In the rows, 128 means zero.
Each row has a class, written after it.
[137 141 150 148 138 163 100 143  78 145 172 119 138 163 116 134 151 160
 137 122  86 116 128 158 112 145 126 155 101 112 120  88 144 133 175 116
  96 111 105 184 123 130 160 125 143 109 107 128 137 146 108]  <152>
[121 113 105 114 109 131 128  96 100 149 142 108 138 169 142 118 122 109
 141 158 136 122 110 136 124 100 109 114 146 144 120 139 147 160 109 130
 122 119 134 144 137 105 151 102 157 134 139 139 115 113  84]  <152>
[141 136 110 128 159 103 105 111 136 107 122  94 111 109 127 134 121 138
 141 116 127 102 134  86 137 123 130 145  90 144 129 134 124 134 133 135
 147 110 129 120 136 119 129 116 141 132 141 108 122 118 100]  <62>
[109  51 103  82  90 111 180  55 118 142  72 123 100 126 148 142  80  82
 117 125 215 170  88  95 152  85 146  50 137 134  81 111 200 183 105 135
 240 146 154  82 116 113 131 109 148 147 122 118  83 100  73]  <138>
[122 115 101 119 149  96 112  92 132 104 101 100 106  94 128 143 107 127
 142 103 151 126 118  73 148 116 144 127  89 141 114 122 156 137 134 138
 193 117 141 104 128 105 126 118 136 135 138  94 101 116  99]  <205>
[143 152 180 120 171 175 105 142 113 101 148 141 128 138 125 134 133 132
 129  89  69 142 120 152 141 171 123 145 100 159 115 134  85 113 132 131
  68 139 113 145 144 129 120 129 120 134 133 142 144 152 123]  <38>
[145 160 113 134 171 103  81 140 129 118 146 103 139 126 122 129 148 150
 142 138  98  78 141 105 127 147 114 180  93 152 155 149  90 118 138 133
 101 104 118 138 145 119 140 119 142 129 148 118 140 121  97]  <86>
[139 131 152 151 140 169 106 144  83 156 162 116 137 164 105 137 153 152
 136 122  79 118 126 156 107 150 125 161  99 126 112  87 152 137 167 120
 100 110 102 175 119 129 154 119 138 106 115 123 126 142 108]  <85>
[146 139 169 114 163 162 110 137 117 107 138 140 128 136 132 122 124 112
 117  93  82 154 123 151 134 158 135 121 110 143 112 139 108 122 128 124
  87 143 121 151 145 135 118 127 126 124 141 138 134 143 132]  <62>
[124  89 107 105 149 100 121  84 135  96  83 105  89  80 139 148  91 120
 125  90 182 126  99  64 158 116 159 104  88 145 115 109 168 145 127 140
 205 128 142  86 124 125 118 116 134 142 143  91  99 108 107]  <93>
[104 140 101 109 133 144 108 104 134 111 131 150 161 133 129 126 130 136
 102 106 148 158 111 108 145 147 130 113 109 149 146 122 142 103 132 151
 139 173 133 111 163 140 138  91 133 158 121 138 164 148 116]  <138>
[ 86 102 110 103 121 150 144  90 138  99  97 151 134 118 144 135 106 118
  95  89 179 190  95 102 157 143 156  68 103 151 117 115 179 108 130 144
 189 185 144  68 147 132 126 103 121 158 119 130 136 145 120]  <133>
[141 122 165 115 155 163 126 129 109 115 137 148 134 140 133 132 124 115
 116  84  86 145 109 152 149 164 134 129  89 145  98 125 121 121 115 123
 112 135 120 141 143 123 120 125 119 127 144 130 128 143 129]  <28>
[ 97 123 105 101 117 150 126  86 145 100 115 144 143 113 139 134 118 127
  97  95 172 179 101  95 154 139 144  85 102 149 134 116 156 117 130 152
 176 183 139  81 154 138 132  92 131 162 127 128 151 144 120]  <38>
[ 92 137 111 112 123 147 115  88 142 100 126 148 144 126 145 134 128 135
  91 106 150 174 108 108 145 156 140  95 102 138 152 112 154 102 133 150
 154 174 140  95 156 134 129 105 130 156 122 129 154 145 126]  <5>
[127 104 109 111 110 127 136  91 111 156 134 115 132 172 139 126 124 107
 131 159 136 122 108 132 129 103 107 113 141 135 118 135 149 162 109 141
 124 119 133 130 138 114 149  97 154 138 143 137 106 104  78]  <85>
[142 180 179 117 176 174  85 169 101 114 180 147 156 161 114 122 165 137
 136 114  34 120 138 174 125 176 111 178 109 148 131 155  58 101 129 121
  25 114 110 182 156 125 136 127 120 123 146 153 157 149 128]  <205>
[101 162 105 115 126 137  92 118 144 106 156 143 169 146 120 128 155 135
 109 112 111 143 122 124 140 163 123 135 106 151 165 135 119  95 137 149
 114 164 129 122 163 130 144 101 132 150 124 147 179 153 118]  <138>
[137 150 115 125 168 102  92 130 134 118 138  95 116 115 131 135 134 145
 138 129 102  90 125  93 129 135 120 162  93 144 146 133 107 122 128 144
 112 100 128 132 143 127 139 116 142 133 152 119 134 115 109]  <5>
[128 142 126 147 119 141  90  86 108 122 149 138 147 148 124 139 159 128
 132 126  96 132 137 132 166 154 150 158 104  94  95 121 102 148 152 115
 142 106 121 162 134 123 149 152 123 122 152 149 140 111  98]  <62>
[145 127 166 109 166 167 115 140 113 118 141 144 130 146 128 134 129 119
 118  95  84 142 109 138 145 154 132 128  99 149 109 132 109 127 120 128
  88 140 118 143 149 132 123 124 119 128 134 134 123 137 121]  <85>
[111  97 116 109 102 125 145  75 108 135 119 113 119 157 145 129 111 108
 141 151 161 141 104 123 135  97 112  93 136 137 109 125 172 162 108 128
 159 130 141 127 129 101 144 104 149 135 131 124  97 109  83]  <152>
[144 166 110 132 162 101  79 134 130 113 156  98 142 140 115 127 146 154
 150 135  90  74 148  92 121 139 105 182  98 146 149 150  88 125 140 139
  92 102 123 147 148 118 141 118 144 128 138 121 143 119  89]  <138>
[109 104 125 146 105 121 116  66 121 119 119 140 118 128 135 148 137 124
 119 114 131 154 121 112 170 143 174 125 109  88  94 104 136 155 142 122
 194 126 134 125 122 120 140 159 120 132 144 125 115 111 107]  <5>
[128 125 155 144 136 164  97 143  81 145 156 121 127 155 109 139 140 152
 132 113  95 116 127 153 107 145 132 150 103 107 119  93 148 128 171 111
 102 122 106 178 123 132 162 122 138 108 109 127 134 141 109]  <86>
[109  86 124 138 101 127 127  53 117 113 110 137 118 127 138 149 125 121
 130 100 148 163 118  97 186 126 177 105 106  88  82  97 157 159 139 120
 216 144 138 115 125 121 140 154 125 128 144 113 105 112  99]  <28>
[123  91 160 135 129 152 125 122  82 141 122 122  94 130 119 155 116 142
 121  97 141 139 102 130 125 129 150 122 101 107 106  77 187 149 170 118
 159 138 114 139 109 135 143 123 134 111 105 109 106 131 127]  <93>
[118  72 149 131 125 164 141  99  92 139 108 121  93 117 119 153 101 126
 119  78 164 155  94 118 131 119 159  94  93 122  92  68 210 167 155 124
 196 148 124 117 103 132 134 121 130 114 103  98  94 128 112]  <85>
[144 137 175 112 165 166 112 142 118 108 139 147 124 132 131 133 130 119
 117  95  87 145 123 150 142 159 136 132  98 143 112 135  96 115 126 121
  79 137 115 151 143 131 122 124 120 129 134 140 131 138 132]  <62>
[134 126 168 112 158 163 121 134 113 105 132 148 124 128 127 133 123 116
 116  85  97 150 118 136 154 156 138 121 100 149 112 134 113 122 122 126
 107 154 125 139 137 132 124 133 123 127 124 126 122 141 132]  <86>
[121 146 111 125 109 132 107 117  97 155 168 105 161 199 134 114 158 127
 145 190  92 100 129 152 110 114  87 157 145 143 130 153 115 137 118 131
  56 109 123 173 146 106 164  90 164 128 149 154 122 114  86]  <93>
[142 156 115 135 154 123  88 133 128 114 147 103 138 135 125 127 156 156
 143 128 103  79 138 104 128 142 114 172  89 158 141 144 105 121 127 131
  96 100 118 139 146 117 141 115 141 132 154 112 140 127 101]  <28>
[116  65 152 131 120 153 144  86  98 122  99 120  79 104 126 156  86 124
 117  77 182 172  77 108 132 119 173  81 103 110  83  65 218 169 159 114
 233 145 126 111 102 133 138 133 124 116  97  99  84 129 112]  <152>
[ 92 116 117 107 122 135 136  86 145  99 104 146 134 118 148 137 111 123
  93  94 170 188 102 100 152 146 153  69 106 143 138 114 167 108 131 150
 189 185 144  76 151 138 128 108 128 159 125 126 146 147 115]  <5>
[126 143 113 128 111 131 107 119  96 154 170 113 157 196 126 112 147 123
 147 176  95 103 126 163 106 112  86 152 155 131 136 157 111 134 118 133
  63 114 122 173 142 109 168 105 159 131 143 152 133 123  75]  <86>
[133 122 157 150 133 156 109 132  78 142 150 118 116 148 115 137 133 152
 131 110 102 128 126 144 115 146 135 141 104 112 118  82 162 155 171 110
 124 123 110 167 117 129 151 125 135 108 106 123 118 136 116]  <152>
[131 178 138 163 130 146  67 113 101 117 178 144 170 177 124 134 196 154
 140 144  37 111 161 154 153 176 132 187 106  92 114 130  74 127 165 123
  77 100 117 195 144 127 168 148 127 120 154 155 165 130 103]  <5>
[124 151 104 125 113 140 114 111 107 155 169 103 162 197 133 107 152 118
 152 186 100 113 133 155 108 107  89 147 147 134 115 156 115 135 121 126
  62 102 125 177 146 106 164  99 162 126 151 152 122 122  78]  <62>
[121 137 115 132 118 138 115 114  99 147 158 115 148 199 134 110 151 124
 152 169  94 105 130 157 109 122  90 137 148 132 119 156 125 142 126 129
  71 106 128 162 135 101 163 100 160 125 153 142 119 126  76]  <133>
[120 152 109 128 116 135 108 114  97 148 163 110 155 189 128 118 147 132
 148 180 104 101 129 150 114 110  84 153 147 140 131 154 116 142 123 132
  66 108 128 168 147 105 165 100 161 125 148 148 125 122  68]  <153>
[ 94 132 110 111 120 151 115  99 144 102 127 139 150 133 133 132 135 136
 108 100 145 178 108 111 146 143 134  96 107 148 139 124 149 102 133 150
 149 180 136  91 161 133 131 101 129 155 125 134 163 153 115]  <38>
[114 121 131 151 116 144  99  91 109 117 134 149 129 146 132 140 156 135
 126 120 109 146 131 120 170 154 162 137 105  92  91 115 120 144 154 119
 163 123 127 140 132 120 144 158 123 121 140 134 124 123 106]  <133>
[134 132 157 147 144 151  97 137  79 149 152 123 126 150 112 139 138 155
 142 119  84 123 124 153 108 144 131 147 106 118 111  93 153 134 172 113
 105 115 105 178 121 128 151 118 140 110 115 125 132 146 114]  <205>
[102 158 114 116 126 144  99 111 139 110 152 140 169 136 126 118 151 135
 103 121 123 146 123 126 141 153 120 119 104 143 172 132 118  99 130 143
 115 169 131 123 167 133 146 101 135 150 131 139 176 151 113]  <86>
[116  90 153 142 131 151 130 109  88 144 116 117  90 125 122 147 115 136
 122  90 137 152 106 130 124 129 156 110 109 116  95  74 192 157 163 113
 170 137 122 143 108 132 142 123 136 110 109 108 101 135 123]  <5>
[104  69 105  93  84 121 159  60 106 140  93 123 108 136 148 132  91  84
 129 135 195 172  87 110 151  79 133  65 145 141  88 127 195 178 104 134
 205 140 150 106 123 105 140 101 151 143 138 122  84 107  79]  <205>
[121 141 123 142 125 123  90  92 107 114 150 139 152 144 129 133 161 129
 134 136  87 128 133 133 175 149 150 155 112  88 104 116  99 145 145 120
 135 117 130 164 141 129 149 152 125 119 151 149 141 116 112]  <93>
[133 100 170 103 156 161 137 114 120  93 107 150  96  98 135 141  91 103
 108  67 125 172  92 122 158 149 156  94  87 143  89 113 134 141 116 128
 154 157 131 107 135 131 107 128 113 137 126 118 113 136 135]  <38>
[128  83 167  94 149 162 149 112 117 101  99 151  92 110 137 136  95 100
 106  60 137 179  90 122 162 141 164  79 101 148  83 119 160 140 121 126
 161 164 133 102 131 127 109 127 118 134 129 109  98 136 131]  <133>
[114 106 111 114  98 123 140  91 101 152 131 106 134 172 143 122 124 108
 143 161 140 128 112 134 127  96 104 111 143 147 111 130 158 150 110 133
 133 120 136 138 127 105 150  94 157 135 145 137 109 114  82]  <93>
[113 105 118 136 102 137 119  76 118 127 127 139 139 144 121 151 137 120
 124 108 131 153 125 100 177 139 165 127 105  97  85 104 139 150 146 122
 187 128 132 130 128 121 145 156 114 128 136 129 115 112  95]  <85>
[130 153 131 145 123 137  74 104 106 112 159 139 151 151 124 137 163 141
 138 134  78 119 140 131 164 163 147 169 102  94 125 123  85 144 151 120
 124 113 121 169 140 119 153 153 125 122 145 154 153 119 107]  <152>
[136 115 168 104 158 164 124 117 112 103 128 144 116 124 135 128 102 108
 116  72 105 154 104 133 152 151 146 114  97 146 101 119 125 130 113 125
 118 153 128 131 141 129 121 120 124 134 142 129 118 137 133]  <28>
[123 126 147 147 134 158 106 129  78 152 150 113 119 152 110 141 143 150
 131 113 110 124 119 146 113 143 137 152 112 113 117  83 158 140 172 117
 121 119 109 166 116 130 149 126 143 109 116 118 118 137 119]  <93>
[117 129 125 146 116 129 100  83 115 122 136 142 138 137 124 145 150 132
 134 125 111 132 138 116 173 138 157 140 103 101  95 111 113 152 141 123
 161 122 132 145 135 122 146 153 122 125 146 141 126 112  98]  <153>
[119 142 125 144 113 132  88  99 113 123 150 134 152 147 118 135 161 133
 140 134  93 126 139 128 163 149 150 158 106  96 111 118  98 136 147 115
 140 123 123 166 135 119 155 152 126 122 139 149 141 116 101]  <86>
[107  89 117 129  99 123 130  57 124 117 103 146 111 111 136 155 116 113
 118 102 169 161 114  90 183 122 180  96 104  96  81  94 159 172 137 120
 231 144 142 105 122 121 137 155 120 134 144 115 102 105 103]  <153>
[154 148 181 117 175 164 111 149 118 111 153 146 131 134 120 124 130 119
 119 101  69 139 115 156 140 163 126 139  95 141 113 137  87 111 120 124
  69 129 113 149 151 134 127 130 118 129 127 150 136 140 128]  <62>
[146 187 163 179 164 172  92 193  84 152 198 112 166 193 110 116 196 173
 159 160  22  93 167 193  92 167  98 202 118 120 151 133  84 100 182 116
  15  85  88 195 141 136 165 124 146 103 124 144 165 153 107]  <62>
[111  69 120 119  96 120 134  55 127 114  89 147 101 100 144 156 109 105
 118 101 177 169  95  81 191 121 183  89  98  87  74  92 169 177 130 130
 252 141 142  98 117 123 131 157 120 133 125 120  92  98 110]  <138>
[101 126 107 110 116 144 131  89 145 107 124 140 157 131 140 129 122 127
  99  98 158 169 101 111 140 143 140  89 102 150 134 120 157 106 124 143
 162 176 134  91 156 133 130  97 129 156 135 127 153 151 113]  <28>
[107 190 108 127 147 155  86 139 131 112 175 141 189 163 123 111 174 154
 114 133  74 126 143 147 125 177 105 154 114 153 169 142  98  75 141 144
  54 149 121 148 176 134 150  88 134 146 139 155 188 160 126]  <133>
[130 119 177 107 168 156 129 122 117 110 123 146 107 114 135 139 100 115
 108  71 108 162 104 127 150 163 151 106  97 155 100 116 126 123 126 129
 122 149 126 127 134 139 114 133 121 129 133 124 116 144 131]  <5>
[132 149 118 129 165 114 104 122 121 113 135 104 127 120 127 141 135 147
 145 125 116 100 137  92 137 141 123 151  86 156 147 125 115 126 140 138
 136 110 123 123 144 121 138 111 137 138 143 110 132 117  92]  <152>
[141 160 169 112 181 165  93 148 110 109 160 152 143 141 129 133 146 124
 128 107  48 131 125 166 139 174 128 153 102 157 119 136  77 111 126 124
  51 123 112 168 151 130 129 116 125 128 146 146 141 141 125]  <205>
[123  91 175  95 154 154 146 105 117 107 104 147  93 108 139 147  92 102
 102  61 131 178  91 124 158 153 160  88 100 146  92 113 153 137 120 127
 158 156 133 108 128 126 109 135 118 133 130 109 105 138 136]  <5>
[135 159 126 143 128 136  70 117 107 126 171 145 167 166 120 127 174 137
 137 147  61 115 141 140 153 167 139 182 104  87 113 127  76 139 149 128
 101 104 122 180 143 130 156 155 133 120 141 166 154 111 106]  <138>
[110  71 109  95  88 119 164  71 117 139  91 113 102 133 148 130  93  89
 124 144 191 166  86 117 145  83 125  68 130 138  91 117 195 171 106 136
 190 140 150  97 123 104 138 100 155 144 130 123  85 106  80]  <38>
[119 124 116 122 103 136 124  99  95 152 151 111 149 197 139 114 145 123
 147 164 118 121 119 151 119 105  93 137 141 144 115 149 135 144 107 130
  90 120 129 151 141  97 156  99 159 137 148 145 119 117  77]  <28>
[120 128 108 109 106 135 129 104  99 153 147 109 142 180 145 120 136 121
 145 176 122 120 116 153 115  95  94 132 153 141 112 141 141 148 112 132
  95 108 133 153 136 101 151 101 158 133 145 143 117 116  82]  <153>
[119 113 127 127 110 139 113  73 110 113 134 140 133 134 135 141 138 119
 128 113 128 152 122 114 180 144 165 125 100  94  94 103 133 162 143 123
 191 123 136 138 129 120 143 158 124 127 136 134 126 115 109]  <152>
[148 190 108 139 170 109  65 152 127 121 178 104 169 148 115 120 168 160
 154 155  59  68 156 116 112 150  93 201  91 157 150 159  75 112 139 136
  48  85 115 166 155 117 147 110 141 126 154 132 154 125 100]  <205>
[138 161 112 125 164 101  86 127 131 109 140 104 130 114 124 135 141 148
 145 128 103  97 138  97 128 133 113 160  87 137 143 132 109 120 140 139
 115  99 128 135 146 112 134 116 134 134 137 115 133 125 100]  <205>
[123 156 132 149 118 128  70  95 106 116 159 134 157 151 120 133 174 139
 142 137  76 122 141 134 172 157 147 174 112 103 116 123  78 140 152 119
 114 116 121 177 134 120 151 156 131 119 157 155 152 122 101]  <93>
[128 138 150 156 133 157  93 146  76 148 161 123 130 158 116 132 153 157
 136 124  85 120 133 157 108 143 124 157 107 115 122  98 149 139 171 108
  96 113 108 184 125 125 154 118 139 105 118 126 126 141 115]  <205>
[ 98  80 125 133  94 127 138  42 118 113  91 145 107 109 133 158 108 111
 122  92 179 180 109  85 191 122 181  85 108 108  76  94 173 170 139 121
 251 153 143  99 119 117 130 156 113 137 137 114  98 114 100]  <153>
[124 115 124 139 116 123 110  76 110 119 121 145 138 128 132 139 137 119
 126 123 122 143 130 109 173 144 164 128 109  93  88 112 123 160 142 125
 194 124 132 142 131 125 141 155 125 127 134 135 119 110 102]  <138>
[115  85 155 132 121 153 140 105  92 138 118 110  97 123 124 146 115 128
 128  96 141 153  96 136 121 128 159 103 102 104 105  68 195 157 164 118
 182 137 118 134 104 126 138 121 141 109 118  96  96 137 119]  <93>
[115 127 130 143 117 128  92  85 112 116 140 132 140 148 128 143 159 135
 144 125  98 140 127 119 169 147 162 148 107  87 104 110 106 144 148 124
 153 122 126 148 128 120 145 157 127 126 148 139 131 112 108]  <93>
[122 144 129 155 119 140  81  97 113 116 148 141 144 141 116 143 165 138
 135 124  93 131 141 121 167 156 152 164  99 100  95 120  91 145 154 118
 139 118 123 159 136 123 149 153 123 120 142 145 138 114 102]  <38>
[151 195 111 141 175 124  64 166 129 116 176  95 157 144 116 127 175 165
 154 146  49  61 154 119 107 158  95 206  89 162 154 155  66 108 141 144
  44  85 110 157 152 125 145 108 146 127 155 132 164 123 104]  <38>
[132 108 173 100 161 162 139 120 118 110 115 145 104 117 131 130 104 103
 109  70 121 170 103 132 154 156 149 101 100 151  98 116 136 129 125 131
 133 155 129 120 135 126 116 127 121 136 132 124 105 143 133]  <133>
[155 192 115 130 165 123  63 152 119 111 181  95 157 156 125 123 162 167
 155 150  68  60 153 116 113 150  90 209  92 138 161 149  73 109 138 138
  54  80 115 171 155 110 148 128 137 128 151 134 161 127 103]  <152>
[126 129 125 143 109 125 103  85 118 121 140 139 141 144 130 136 144 121
 123 130 110 140 124 130 159 145 154 138 104  84  98 123 121 141 145 119
 168 113 127 144 134 119 145 155 127 125 146 139 140 116 101]  <62>
[116 111 128 139 105 140 116  80 116 111 123 140 126 124 143 142 145 123
 128 120 118 158 116 123 180 142 166 120  99 101  91 106 136 160 148 126
 184 128 130 118 126 124 138 149 126 132 143 132 126 119 110]  <38>
[126 100 164 102 159 163 133 116 116  99 110 146  98 115 139 149  87 113
 113  68 132 169  92 118 155 153 156  94  94 149 102 108 148 134 125 125
 139 159 129 109 130 131 114 130 113 136 115 126 107 139 134]  <152>
[ 98 140 113 120 130 136 112  95 144 105 130 140 156 126 130 131 134 136
 108 109 140 158 111 124 151 145 133  95 109 146 158 119 142 100 138 142
 145 168 134 104 168 133 135 100 127 153 128 139 168 157 102]  <153>
[115  97 123 136 101 133 113  65 119 115 112 137 124 119 144 143 136 116
 123 110 145 157 115 110 183 128 176 118 104  96  91 105 144 158 139 123
 201 136 135 121 129 121 138 153 125 130 149 129 115 110 109]  <28>
[136 149 159 154 134 156  95 147  84 147 168 114 128 162 109 130 160 164
 137 118  69 115 136 163  98 152 122 164 105 108 127  89 140 134 171 117
  85 115 106 188 118 128 156 125 143 105 122 125 138 144 115]  <5>
[ 95 111 113 104 113 146 135  73 148  94 107 141 141 117 143 138 111 122
  97  93 185 186 100  91 151 139 146  69 102 149 140 112 178 123 131 144
 195 188 142  73 152 125 127 102 125 156 118 117 136 138 109]  <152>
[ 94 119 107 106 134 145 125  89 141 108 112 149 153 119 136 133 120 128
  99  98 170 175 101 101 150 141 141  83 105 148 136 118 158 108 134 152
 169 179 140  84 157 140 132  93 128 160 109 135 151 149 112]  <138>
[142 140 169 105 170 173 116 139 108 106 149 147 131 136 127 133 122 122
 121  89  86 142 114 149 145 168 134 139  95 149 112 124 102 123 123 124
  83 134 118 149 144 128 119 131 117 128 131 135 126 136 129]  <152>
[ 94 130 117 111 119 149 120  94 142 100 126 143 152 125 136 134 133 129
  95 100 157 165 106 114 145 149 145  94 104 141 148 114 153 106 139 147
 155 174 135  93 150 140 134 100 128 153 126 130 155 145 125]  <93>
[117  94 120 129 101 126 118  69 118 114 105 142 121 110 130 144 126 110
 119 106 147 155 116  98 183 129 175 108 101  95  89 108 147 165 134 120
 214 143 138 128 122 123 142 148 125 128 142 118 110 106 107]  <86>
[146 166 115 132 174 104  86 135 125 120 160  99 140 132 119 132 141 149
 147 136  86  73 145 109 124 149 110 183  88 143 155 135  85 120 137 135
  92  90 120 147 148 114 138 120 135 132 144 125 147 118 101]  <152>
[118  71 170  91 154 150 151 100 120 105  81 145  82  98 140 149  73  99
 109  58 161 188  81  99 167 136 168  72  97 149  82 103 170 142 117 126
 192 171 139  92 127 133 106 131 112 140 107 119  91 129 139]  <138>
[ 99 141 102 115 117 143 120  97 141 102 137 143 162 132 138 127 132 129
 103 110 144 158 110 118 152 149 132 104 100 142 157 122 138 103 129 145
 142 176 132 105 161 130 138  96 136 151 134 133 162 155 112]  <28>
[154 187 112 138 181 120  68 158 123 114 171  98 151 140 122 121 152 167
 153 147  71  58 150 108 115 155  97 204  90 147 169 149  72 112 136 138
  58  85 116 160 152 122 142 118 141 127 151 128 160 127 114]  <152>
[119  73 174  95 149 145 149 106 120 112  90 143  85  90 134 146  80  93
 103  56 157 185  87 111 167 139 170  72  98 147 101 108 160 138 122 122
 183 171 131  98 125 128 112 134 118 136 118 108  95 133 130]  <86>
[112  78 110  97  95 123 154  71 108 148 104 114 115 155 142 132 111  98
 136 138 177 149  97 113 143  90 122  87 137 140  93 125 183 174 114 134
 174 128 143 115 124 105 144 102 152 145 128 124  90 104  75]  <138>
[111 103 110 131 118 125 122  70 125 108 111 146 117 113 144 142 134 114
 121 114 133 159 112 107 180 136 176 106 102  94  84  98 151 153 140 127
 200 136 139 109 126 121 135 148 125 133 144 114 106 108 114]  <133>
[135 129 176 104 162 162 129 129 115 111 128 141 112 121 130 140 105 116
 114  78 102 154 108 131 146 160 141 125  96 155 109 119 120 120 127 128
 109 152 121 136 137 132 118 122 121 132 139 124 121 139 135]  <5>
[129 150 126 151 124 139  73 102 104 125 164 137 166 167 117 134 184 143
 144 142  63 116 151 133 164 153 146 178 104  92 108 127  83 140 152 123
 108 106 120 172 141 113 156 152 127 120 147 148 139 114  91]  <85>
